Here is a tiny trained network, its code and every weight. The questions are about switching its units off for an input and a target symbol, where a switched-off unit gives its printed mean instead of its output.

import numpy as np


def w(rows, s, z=0):
    codes = np.array(rows[::2]) - 128.0
    scale = np.full(codes.shape[1], s)
    scale[-1] = z or s
    return codes * scale


def f(y):
    return np.maximum(y, 0)


def softmax(a):
    e = np.exp(a - a.max(-1, keepdims=True))
    return e / e.sum(-1, keepdims=True)


def log_softmax(a):
    a = a - a.max(-1, keepdims=True)
    return a - np.log(np.exp(a).sum(-1, keepdims=True))


def net(x, mask):
    ids = ['ΓΔΠΨαεζηθμξτφω'.index(c) for c in x.split()]
    T = len(ids)
    res = E[ids] + P[:T]
    u = 0
    for l in range(2):
        r = res
        for j in range(2):
            rows = slice(3 * j, 3 * j + 3)
            q, k, v = (r @ M[l][rows].T for M in (Q, K, V))
            z = softmax(np.where(np.tri(T) > 0, q @ k.T / 3**0.5, -1e9)) @ v
            o = O[l][rows]
            res = res + np.where(mask[u + j], z, o[:, -1]) @ o[:, :-1]
        u += 2
        y = f(res @ A[l][:, :-1].T + A[l][:, -1])
        res = res + np.where(mask[u : u + 4], y, B[l][:, -1]) @ B[l][:, :-1]
        u += 4
    return log_softmax(res[-1] @ U[:, :-1].T + U[:, -1])


Q, K, V, O, A, B = {}, {}, {}, {}, {}, {}
E = w([
[137,87,167,114,129,21,154,163,54,162,89],'Γ',
[132,52,168,55,124,117,111,93,78,89,135],'Δ',
[146,152,172,189,104,138,96,164,155,139,125],'Π',
[128,81,162,104,92,62,73,130,164,169,129],'Ψ',
[97,109,137,165,85,141,54,50,38,90,167],'α',
[197,93,147,84,100,180,79,186,151,115,73],'ε',
[170,90,125,156,122,250,82,135,99,47,193],'ζ',
[179,122,131,105,121,130,42,154,115,170,135],'η',
[212,114,106,175,92,103,118,150,134,144,110],'θ',
[167,156,135,229,96,75,127,81,179,158,159],'μ',
[191,72,138,123,125,96,164,98,172,80,106],'ξ',
[136,119,187,157,175,87,178,150,63,101,90],'τ',
[220,84,102,154,186,124,169,123,136,104,222],'φ',
[132,131,195,164,158,142,143,45,158,56,154],'ω',
],0.018)
P = w([
[97,88,146,127,102,75,135,182,144,103,183],'0',
[145,112,233,153,48,148,185,142,121,207,167],'1',
[84,1,173,202,132,176,149,127,179,185,121],'2',
[106,126,106,124,127,111,128,150,131,99,162],'3',
[174,137,205,158,72,133,169,124,81,146,151],'4',
[106,35,139,210,152,182,135,102,153,153,101],'5',
[123,157,91,124,164,113,112,121,124,90,145],'6',
[192,163,200,142,120,113,143,104,78,133,127],'7',
[118,76,137,192,193,167,117,83,156,167,67],'8',
[136,190,79,112,201,111,92,93,109,86,117],'9',
[204,193,179,122,150,110,112,71,44,126,104],'10',
[140,119,113,201,219,172,113,67,152,161,38],'11',
],0.018)
Q[0] = w([
[108,116,101,133,116,154,138,120,135,135,86],'0.h0',
[203,109,208,145,107,136,113,102,104,140,123],'0.h0',
[159,1,193,231,193,150,73,86,121,168,80],'0.h0',
[165,168,132,130,105,140,174,98,117,133,149],'0.h1',
[69,132,67,115,136,144,165,137,147,129,121],'0.h1',
[157,129,165,115,96,131,130,135,117,127,137],'0.h1',
],0.016)
K[0] = w([
[200,86,189,157,147,133,177,158,94,104,121],'0.h0',
[149,211,10,96,220,76,76,111,128,73,66],'0.h0',
[228,236,107,134,254,156,133,26,108,113,65],'0.h0',
[139,137,110,104,142,107,68,116,106,120,130],'0.h1',
[109,11,228,142,48,140,165,185,109,161,229],'0.h1',
[105,132,63,103,163,100,66,98,114,104,115],'0.h1',
],0.01)
V[0] = w([
[75,165,237,93,231,151,179,131,151,65,174],'0.h0',
[159,66,95,57,114,61,254,13,186,118,152],'0.h0',
[126,104,66,161,205,74,201,154,16,206,174],'0.h0',
[131,181,149,40,98,96,206,96,111,131,34],'0.h1',
[197,195,116,119,181,187,226,77,66,117,141],'0.h1',
[63,155,94,38,106,148,41,121,17,208,240],'0.h1',
],0.0082)
O[0] = w([
[121,132,166,187,100,126,112,149,163,47,93,200],'0.h0',
[31,165,76,132,111,129,148,151,79,152,42,190],'0.h0',
[87,85,125,165,197,144,39,156,79,150,198,129],'0.h0',
[117,154,137,209,118,180,122,135,237,89,190,20],'0.h1',
[148,170,148,147,126,180,187,140,169,185,136,109],'0.h1',
[92,130,172,135,111,92,83,144,141,157,8,2],'0.h1',
],0.013,0.0089)
A[0] = w([
[144,168,64,10,138,72,41,166,173,149,177,243],'0.n0',
[162,45,154,158,178,174,99,119,136,253,106,3],'0.n1',
[121,179,138,152,87,91,153,230,136,81,194,159],'0.n2',
[136,98,119,92,139,178,158,42,120,195,97,34],'0.n3',
],0.0068,0.0018)
B[0] = w([
[166,198,95,181,73,189,180,228,180,119,142,232],'0.n0',
[41,121,213,111,186,144,44,95,2,173,120,254],'0.n1',
[144,152,108,71,86,163,79,107,57,149,116,206],'0.n2',
[203,125,129,204,142,213,177,63,55,172,125,215],'0.n3',
],0.0086,0.0058)
Q[1] = w([
[141,133,117,35,234,80,9,210,157,54,144],'1.h0',
[172,110,135,217,188,158,118,144,39,129,102],'1.h0',
[34,57,196,173,147,180,188,112,185,39,135],'1.h0',
[171,188,253,120,52,138,213,101,13,109,156],'1.h1',
[121,143,108,139,110,87,120,132,160,122,130],'1.h1',
[129,173,113,147,103,77,51,136,106,80,177],'1.h1',
],0.006)
K[1] = w([
[75,75,94,80,137,226,80,182,124,126,169],'1.h0',
[151,156,95,139,227,140,63,83,189,123,120],'1.h0',
[74,39,185,205,129,191,196,109,191,85,70],'1.h0',
[179,205,28,138,254,147,57,77,163,80,59],'1.h1',
[111,31,70,101,88,197,107,131,134,94,117],'1.h1',
[74,161,135,87,117,133,139,177,95,95,154],'1.h1',
],0.0069)
V[1] = w([
[139,30,112,191,115,136,118,84,148,141,105],'1.h0',
[165,178,114,108,182,135,86,162,95,124,133],'1.h0',
[129,96,142,112,101,165,126,163,119,122,130],'1.h0',
[94,37,119,89,223,76,123,71,134,49,114],'1.h1',
[66,179,148,214,101,1,145,13,143,170,187],'1.h1',
[126,197,145,106,113,151,91,155,144,153,94],'1.h1',
],0.0078)
O[1] = w([
[150,182,95,163,131,130,205,196,114,145,196,167],'1.h0',
[97,97,84,71,43,40,142,216,85,120,114,189],'1.h0',
[96,239,167,111,151,163,146,177,132,158,159,166],'1.h0',
[191,144,101,96,122,213,78,146,148,121,114,138],'1.h1',
[111,2,51,146,16,156,63,20,46,129,166,32],'1.h1',
[35,143,147,141,94,43,179,71,161,163,210,3],'1.h1',
],0.0079,0.0064)
A[1] = w([
[110,30,137,182,111,168,140,134,117,160,126,140],'1.n0',
[23,49,2,190,199,178,129,130,152,173,57,5],'1.n1',
[107,217,56,152,159,93,73,121,59,67,141,173],'1.n2',
[170,114,57,170,193,140,135,194,102,104,147,130],'1.n3',
],0.0074,0.0024)
B[1] = w([
[140,162,68,152,232,94,24,117,101,113,42,193],'1.n0',
[149,98,232,107,29,122,199,27,180,127,152,182],'1.n1',
[172,154,116,57,174,101,166,157,254,181,164,225],'1.n2',
[49,157,189,108,65,134,80,131,181,107,101,249],'1.n3',
],0.0089,0.016)
U = w([
[121,149,92,55,110,85,95,119,177,61,106,178],'Γ',
[124,192,74,76,131,168,145,117,158,160,131,138],'Δ',
[142,138,116,113,154,138,161,121,183,151,152,136],'Π',
[171,51,172,119,94,124,143,144,145,94,175,132],'Ψ',
[146,150,66,150,147,120,118,160,78,76,143,112],'α',
[186,98,143,113,137,171,149,146,163,167,106,3],'ε',
[168,92,178,144,94,183,114,160,155,147,176,89],'ζ',
[113,97,138,136,109,174,193,161,102,157,191,215],'η',
[78,140,84,123,185,189,161,146,140,193,89,99],'θ',
[148,115,145,121,105,138,90,116,143,139,105,47],'μ',
[117,137,168,111,2,168,172,111,110,135,147,100],'ξ',
[80,134,111,163,165,128,89,151,151,100,147,158],'τ',
[69,126,190,94,97,136,129,100,166,137,144,66],'φ',
[88,116,108,205,130,155,135,160,171,117,54,199],'ω',
],0.0078,0.0072)

Each question gives the input, a string of symbols that net reads in full, and the target symbol t.
The units are the heads (3 rows each of Q, K, V and O) and the neurons (one row each of A and B). Each row of codes is followed by its name. A weight is (code - 128) times the scale printed after its matrix; where a second scale follows, it is the last column's (O, A, B and U).
mask holds one flag per unit, layer by layer, with each layer's heads first. A switched-off unit (its flag False) gives its mean, the last column of its rows in O or B, instead of its output. The means were averaged over made-up inputs and are rounded, as every weight is.
A unit's drop is (log p(t) with every unit on - log p(t) with that unit switched off) / (log p(t) with every unit on - log p(t) with every unit switched off).
The circuit of an input: a set's keep is (log p(t) with only the set's units on - log p(t) with every unit switched off) / (log p(t) with every unit on - log p(t) with every unit switched off). Starting from all 12 units, units are removed one at a time, each time the one whose removal leaves the highest keep (on an exact tie, the one counted first), for as long as the keep stays at least 0.8.
units of the circuit, in order: the units of the circuit, biggest drop first
k most important neurons: the k neurons with the biggest drops, biggest first
k most important neurons of layer l: the k neurons of layer l with the biggest drops, biggest first
which heads matter: for each layer, one digit per head in row order, 1 if its drop is at least 0.15 and else 0, layers parted by /
input Π μ Ψ μ α η ω φ θ ω μ, target ξ: units of the circuit, in order	[0.h0, 1.n0]
input Δ ξ μ ω μ ε Δ μ Π ξ, target Δ: units of the circuit, in order	[0.h1, 0.h0]
input ω η Ψ ω θ, target ξ: most important neuron of layer 1	[1.n0]
input ω θ ω θ θ ω μ Π, target α: units of the circuit, in order	[1.h1, 1.n0, 1.n3, 1.n1]
input τ φ τ θ Γ ζ τ, target Δ: units of the circuit, in order	[1.n2, 1.h0, 0.n3]
input Π τ μ ε μ τ ω ω Ψ η η ξ, target ξ: units of the circuit, in order	[1.n1, 0.h0]
input ε Ψ Π μ φ ξ, target φ: which heads matter	10 / 00
input Γ ζ ω τ θ Δ τ θ, target ζ: which heads matter	11 / 00
input Ψ φ Ψ ω η θ τ Γ ω η ε, target φ: units of the circuit, in order	[1.h1, 0.h1, 0.h0, 0.n1]
input θ Γ η η ω θ φ μ ξ η Ψ, target φ: units of the circuit, in order	[1.h1, 0.h1, 0.n0]
input ξ ω φ ω φ φ ζ θ η, target θ: 2 most important neurons of layer 0	[0.n1, 0.n3]
input Γ ω Γ ω θ θ φ μ, target θ: which heads matter	11 / 00
input φ φ Ψ η ξ ζ θ ω η, target ω: which heads matter	10 / 00
input ω θ ω μ ω ω φ μ θ, target φ: 2 most important neurons	[1.n1, 1.n0]
input ω μ φ τ μ, target ζ: units of the circuit, in order	[0.h0, 0.h1]
input Ψ α Γ τ ε τ, target τ: units of the circuit, in order	[0.h0, 1.n0]
input φ Δ α ε ω θ η θ Π, target θ: units of the circuit, in order	[0.h0, 0.n1]
input θ ζ μ θ ω α ζ Π, target ε: which heads matter	11 / 01
input ω τ ω μ η, target α: 2 most important neurons of layer 1	[1.n0, 1.n1]
input θ μ μ ε η ξ ε Π, target Π: units of the circuit, in order	[1.h1, 0.h0]
input ζ ξ Δ Δ φ τ, target φ: units of the circuit, in order	[1.n1, 0.h0, 1.n3]
input Δ Ψ μ, target μ: most important neuron of layer 1	[1.n0]
input φ α η Γ μ θ ω ω, target ξ: which heads matter	11 / 01
input ω Ψ μ, target ω: most important neuron of layer 1	[1.n0]
input θ ζ ω Δ Γ μ ω, target Δ: which heads matter	00 / 10
input θ Π ω μ ω Γ Ψ ω, target Γ: 3 most important neurons	[0.n3, 1.n1, 0.n0]
input ε α θ μ φ Δ φ φ, target θ: units of the circuit, in order	[0.h1, 0.h0]
